150  123  151  155  114  133  112  147  112  150  109  143  158  107  110
134  107  132  145  108  153  105  157  103  111  111  153  146   99  143
108  107  104  144  112  151  106  129  110  105  106  151  145  111  127
134  109  138  137  128  139  148  153  118  127  151  146  110  127  134
142  106  142  143  104  143  124  144  119  142  131  137  136  111  143
103  114  109  129  130  128  103  115  122  102  100  131  135  135  128
132  124  125  147  110  124  104  107  131  139  100  126  151  113  115
121  146  126  123  135  107  129  105  139  134  114  109  146  143  106
148  128  151  153  102  131  124  142  122  153  124  138  146  108  105
105  113  106  139  128  135  109  121  112  105  103  135  147  128  121
--> 150

109  130  126  138  112  122  145  142  146  129  140  127
100  126  124  143  105  115  152  150  154  125  147  126
104  138  135  152  109  122  152  154  149  135  151  114
141  154  143  124  145  143  110  127  112  152  116  106
116  124  126  136  115  124  141  136  140  124  137  132
--> 109

110  128  126  117  115  127
147  127  127  127  114  128
135  126  125  135  108  128
119  128  127  120  109  127
103  129  128  129  131  127
122  128  127  131  152  130
134  127  126  127  107  128
123  129  129  124  109  127
128  127  129  155  129  129
123  128  127  130  153  129
--> 110

115  129  130  147  120  128
108  128  125  121  126  128
102  128  128  142  133  128
130  128  127  133  151  129
131  128  130  148  124  129
133  127  128  151  119  129
--> 115

124  129  125  130  131  135  118  139  128  121  116  123  129  131
131  130  134  125  129  138  132  125  122  128  124  130  130  129
131  124  120  125  131  146  133  134  130  135  135  122  129  121
126  133  140  128  130  129  132  124  128  126  125  130  128  134
127  132  126  127  132  129  121  144  127  142  136  125  128  123
132  128  113  130  128  122  123  128  135  104  129  129  127  139
131  130  119  131  125  114  125  113  130  107  134  132  126  117
131  126  117  126  128  126  130  121  132  114  129  127  130  127
129  127  136  126  133  137  134  135  130  122  121  125  127  130
128  132  125  128  133  147  126  140  130  145  128  130  126  120
126  128  120  126  123  126  132  141  131  132  121  124  129  120
--> 124

114  132  133  116  145  126
126  124  114  111  143  128
142  128  134  118  100  133
150  126  117  133  124  124
149  131  131  144  121  134
150  128  132  125  152  137
--> 114

127  129  143  140  119  117  134  142  132
128  128  142  140  119  117  134  144  132
130  127  140  140  120  117  134  146  132
134  123  136  138  123  116  134  151  132
126  129  143  140  119  117  134  141  132
--> 127

119  129  117  126  147  146  118  144  123  146  116  118  127  145  147  117
130  109  107  109  144  149  109  108  109  111  125  112  123  109  126  124
133  109  108  107  136  144  110  109  108  113  131  115  115  117  125  122
139  109  111  109  127  139  108  109  109  111  138  125  116  109  114  134
123  126  125  128  146  147  127  136  124  142  121  121  121  141  144  119
111  113  110  116  141  138  109  134  110  116  111  109  111  139  145  111
141  137  142  133  128  135  142  114  143  136  141  142  149  117  118  145
138  110  135  115  110  112  129  109  126  108  135  140  126  107  111  139
136  108  128  113  110  121  126  111  119  108  135  135  126  108  107  135
112  107  110  115  133  133  111  126  108  109  110  108  108  126  142  107
147  139  142  138  132  137  144  120  141  150  144  145  148  127  126  144
--> 119
---
[157 133 155 112 131 137 153]
133

[131 134 120 104 121 127]
121

[154 110 124 132]
132

[140 133 131 107 103]
131

[137 133 107 147 128]
133

[[144 133 135 124 141 138 116]
 [130 149 147 142 131 138 131]
 [131 144 146 143 131 136 132]]
130

[[117 140 132 132 116]
 [139 120 104 103 129]]
116

[101 133 132 149]
133

[104 126 105 120 113]
113
---
((123, 153, 127, 157, 107, 116, 106), (117, 152, 149, 148, 108, 114, 105), (112, 153, 123, 144, 114, 132, 105)) --> 112
((115, 116, 133, 142), (147, 109, 142, 123), (153, 101, 141, 136)) --> 153
((136, 150, 117, 120, 135, 135, 122), (130, 126, 114, 136, 128, 131, 102), (135, 136, 127, 127, 124, 120, 155)) --> 135
((129, 126, 127, 106, 140), (135, 115, 110, 126, 132), (147, 125, 120, 141, 126)) --> 147
((132, 131, 124, 129, 128), (120, 135, 122, 108, 136), (141, 99, 120, 129, 138)) --> 141
((107, 134, 129, 110, 132, 128), (148, 134, 132, 113, 147, 123), (134, 125, 123, 105, 124, 134)) --> 134
((127, 128, 128, 150, 128), (100, 129, 128, 142, 133), (115, 127, 129, 146, 119)) --> 115
((125, 127, 127, 156, 125), (111, 128, 128, 150, 124), (120, 129, 129, 107, 143)) --> 120
((146, 128, 127, 111), (113, 129, 131, 143), (129, 128, 127, 106)) --> 129
---
[[135 132 130 134 112 122 110]
 [132 122 117 110 116 150 142]
 [138 136 140 132 153 112 112]] 116

[[116 133 119 106]
 [105 124 116 110]] 133

[[153 108 122 138]
 [111 132 148 105]] 108

[[143 144 151 138 144]
 [107 140 111 144 132]] 151

[[115 128 143 126 122 127]
 [102 127 133 126 129 128]
 [123 124 113 129 117 134]] 126

[[129 134 132 127 119]
 [105 119 117 122 130]
 [130 131 116 143 132]] 117

[[118 119 138 117]
 [105 105 154 108]] 119

[[127 127 107 107 105]
 [112 133 104 110 120]] 107

[[118 143 112 111]
 [130 137 115 108]
 [158 117 136 142]] 137

[[117 111 122 133 122 126 116]
 [113 135 158 140 154 122 126]] 122
---
[[127 129 119 127]
 [124 157 119 127]]	119

[[142 137 147 130 107 135 114]
 [108 113 144 130 135 142 143]
 [140 143 119 111 136 142 120]]	135

[[111 116 152 135 107 116]
 [122 142 115 147 115 127]]	107

[[111 141 144 157 113]
 [101 141 128 120 150]]	157

[[100 127 134 140]
 [143 126 129 130]
 [116 114 132 141]]	134

[[106 139 119 132]
 [151 115 130 118]]	119

[[143 105 103 120 113]
 [134 122 118 123 122]
 [120 133 133 132 128]]	120
---
Input:
array([[112, 139, 117, 100],
       [118, 111, 113, 100],
       [113, 149, 108, 109]])
Output: 139

Input:
array([[131, 119, 130, 120, 135],
       [108, 131, 131, 142, 121],
       [155, 126, 126, 113, 131]])
Output: 119

Input:
array([[133, 149, 144, 144],
       [158, 111, 148, 119],
       [144, 148, 150, 121]])
Output: 149

Input:
array([[150, 117, 107, 135],
       [138, 151, 151, 116],
       [122, 139, 133, 111]])
Output: 117

Input:
array([[146, 142, 120, 120, 145],
       [136, 144, 133, 148, 155],
       [138, 118, 128, 117, 131]])
Output: 142

Input:
array([[136, 150, 148, 127, 138, 143],
       [141, 117, 123, 142, 134, 152],
       [128, 136, 138, 126, 139, 141]])
Output: 150

Input:
array([[123, 120, 127, 125],
       [120, 118, 120, 126],
       [128, 102, 124, 131]])
Output: 120

Input:
array([[123, 122, 132, 124, 150],
       [138, 131, 132, 124, 106],
       [125, 115, 127, 124, 113]])
Output: 122

Input:
array([[106, 146, 112, 136, 116, 145, 134],
       [133, 128, 114, 136, 125, 123, 143],
       [119, 137, 120, 120, 124, 147, 124]])
Output: 146
---
[[131 128 117 136 104 109 124]
 [132 120 129 136 119 120 120]
 [119 123 132 134 142 126 135]] out 128

[117 148 138 124 133 103 142] out 148

[[114 128 136 131 131]
 [127 134 112 147 139]
 [101 121 124 136 133]] out 128

[131 127 136 130 126 128 102] out 127

[115 156 131 122] out 156

[[126 100 128 130 129 119]
 [127 115 132 130 128 133]] out 100
---
Q: [126 142 103 129]
A: 126

Q:
[[144 124 132 125 116]
 [102 104 147 124 138]
 [141 136 111 109 122]]
A: 136

Q:
[[132 137 120 125 132 134 136]
 [122 104 118 128 119 123 122]
 [135 130 133 131 128 134 125]]
A: 131

Q: [149 129 130 122 139 138 148]
A: 122

Q: [134 150 153 138 142 140 137]
A: 138

Q: [106 124 130 134 135 122 125]
A: 134
---
[[125 133 101 124 128]
 [105 116 130 130 132]
 [116 118 134 135 127]] >> 128, 116

[[145 123 122 144 121 119 139]
 [112 118 156 125 110 131 117]
 [117 152 125 122 144 111 123]] >> 139, 117

[129 103 110 130  99 126 110] >> 110, 129

[125 132 120 102 143] >> 143, 125

[156 136 133 117 130 146] >> 146, 156

[125 151 120 132] >> 132, 125

[[107 134 128 136 142]
 [130 123 130 106 117]] >> 142, 130
---
[[103 134 122 116 111 151 153]
 [114 137 142 122 111 154 146]
 [113 139 122 125 144 141 108]
 [112 149 122 133 134 115 148]
 [130 123 146 147 142 133 128]
 [151 139 139 146 139 137 143]
 [146 149 122 153 150 133 112]
 [128 109 133 109 111 152 106]
 [127 148 112 152 138 117 106]
 [140 106 126 143 125 154 105]
 [146 128 132 146 109 145 112]]	103

[[136 138 122 133 140 140 126 137 129 134]
 [130 133 129 126 128 137 128 133 127 130]
 [138 129 124 126 128 139 120 134 122 132]
 [136 129 123 130 132 135 122 132 125 132]
 [134 145 129 126 134 152 132 143 127 134]
 [132 138 127 130 135 140 130 136 129 132]]	136

[[143 124 117 150 109 148 145 121 150 138 129 148 132 103 122 121]
 [103 121 109 127 119 128 139 138 124 152 112 145 114 128 122 109]
 [128 142 151 116 149 118 118 148 125 110 139 114 144 146 152 148]
 [151 114 125 146 148 147 146 105 146 138 128 133 129 121 112 127]
 [140 136 135 118 121 127 114 125 125 106 143 116 145 117 136 142]]	143

[[132 137 128 113 126 145 117 122]
 [129 121 132 138 137 128 120 128]
 [130 145 133 110 110 142 122 126]
 [139 121 127 139 137 127 125 119]
 [124 150 131 126  99 109 142 131]
 [121 138 136 121 117 128 131 135]]	132

[[128 137 119 114 143 124 128 105]
 [116 117 114 141 111 119 137 145]
 [140 135 144 132 135 137 147 128]
 [130 137 143 120 137 143 139 124]
 [136 118 125 118 142 136 134 123]
 [116 109 141 147 110 121 141 147]]	128

[[143 132 122 135 121 122 125]
 [106 120 154 127 132 132 130]
 [132 138 126 129 116 121 133]
 [116 137 139 123 114 120 136]
 [153 139 114 146 111 107 132]
 [129 132 130 127 122 126 131]
 [115 125 146 111 139 153 111]
 [140 134 121 142 118 111 131]
 [123 118 141 126 136 136 126]
 [134 128 128 134 123 121 132]]	143
